Here is a tiny trained network, its code and every weight. The questions are about switching its units off for an input and a class, where a switched-off unit gives its printed mean instead of its output.

import numpy as np


def w(rows, s, z=0):
    codes = np.array(rows[::2]) - 128.0
    scale = np.full(codes.shape[1], s)
    scale[-1] = z or s
    return codes * scale


def f(y):
    return np.maximum(y, 0)


def log_softmax(a):
    a = a - a.max(-1, keepdims=True)
    return a - np.log(np.exp(a).sum(-1, keepdims=True))


def net(x, mask):
    res = np.array(x, float).reshape(1, 6) / 4 @ E
    y = f(res @ A[0][:, :-1].T + A[0][:, -1])
    res = res + np.where(mask, y, B[0][:, -1]) @ B[0][:, :-1]
    return log_softmax(res[-1] @ U[:, :-1].T + U[:, -1])


A, B = {}, {}
E = w([
[127,66,68],'x0',
[155,61,195],'x1',
[6,121,129],'x2',
[128,128,128],'x3',
[128,128,128],'x4',
[128,128,128],'x5',
],0.017)
A[0] = w([
[122,221,30,249],'neuron 0',
[4,106,156,127],'neuron 1',
[145,137,162,197],'neuron 2',
[54,58,75,77],'neuron 3',
[105,93,162,131],'neuron 4',
[137,7,7,131],'neuron 5',
],0.026,0.011)
B[0] = w([
[111,254,95,252],'neuron 0',
[17,110,150,240],'neuron 1',
[170,126,187,165],'neuron 2',
[87,100,82,194],'neuron 3',
[126,98,136,156],'neuron 4',
[189,86,18,215],'neuron 5',
],0.054,0.034)
U = w([
[166,221,158,222],'0',
[196,186,50,24],'1',
[34,198,176,43],'2',
[59,150,32,88],'3',
[183,69,207,253],'4',
[222,52,108,69],'5',
[63,68,226,88],'6',
[96,1,103,137],'7',
],0.0098,0.0047)

Each question gives the input, the list of numbers given to net, and the class t.
The units are the neurons (one row each of A and B). Each row of codes is followed by its name. A weight is (code - 128) times the scale printed after its matrix; where a second scale follows, it is the last column's (A, B and U).
mask holds one flag per neuron, in row order. A switched-off neuron (its flag False) gives its mean, the last column of its row in B, instead of its output. The means were averaged over made-up inputs and are rounded, as every weight is.
A unit's drop is (log p(t) with every unit on - log p(t) with that unit switched off) / (log p(t) with every unit on - log p(t) with every unit switched off).
The circuit of an input: a set's keep is (log p(t) with only the set's units on - log p(t) with every unit switched off) / (log p(t) with every unit on - log p(t) with every unit switched off). Starting from all 6 units, units are removed one at a time, each time the one whose removal leaves the highest keep (on an exact tie, the one counted first), for as long as the keep stays at least 0.8.
units of the circuit, in order: the units of the circuit, biggest drop first
k most important neurons: the k neurons with the biggest drops, biggest first
drop when u is switched off: that unit's drop, to one decimal
input [-5,-5,0,1,-4,-1], class 0: units of the circuit, in order	neuron 1; neuron 5
input [0,2,6,-3,1,-1], class 6: units of the circuit, in order	neuron 0; neuron 5
input [0,2,4,5,-2,-2], class 6: units of the circuit, in order	neuron 0; neuron 5
input [-8,1,2,-4,5,5], class 6: 2 most important neurons	neuron 0; neuron 5
input [-1,7,2,-5,-3,-4], class 6: 2 most important neurons	neuron 0; neuron 5
input [6,5,-1,-1,0,-7], class 5: 3 most important neurons	neuron 0; neuron 1; neuron 5
input [-4,2,1,-5,2,-1], class 6: 2 most important neurons	neuron 0; neuron 5
input [0,6,6,4,4,6], class 6: 3 most important neurons	neuron 0; neuron 5; neuron 1
input [-7,-7,4,-7,4,-8], class 2: drop when neuron 2 is switched off	0.0
input [-4,-3,-3,3,-7,-3], class 0: drop when neuron 5 is switched off	0.4
input [-6,6,-3,0,0,0], class 4: drop when neuron 0 is switched off	0.5
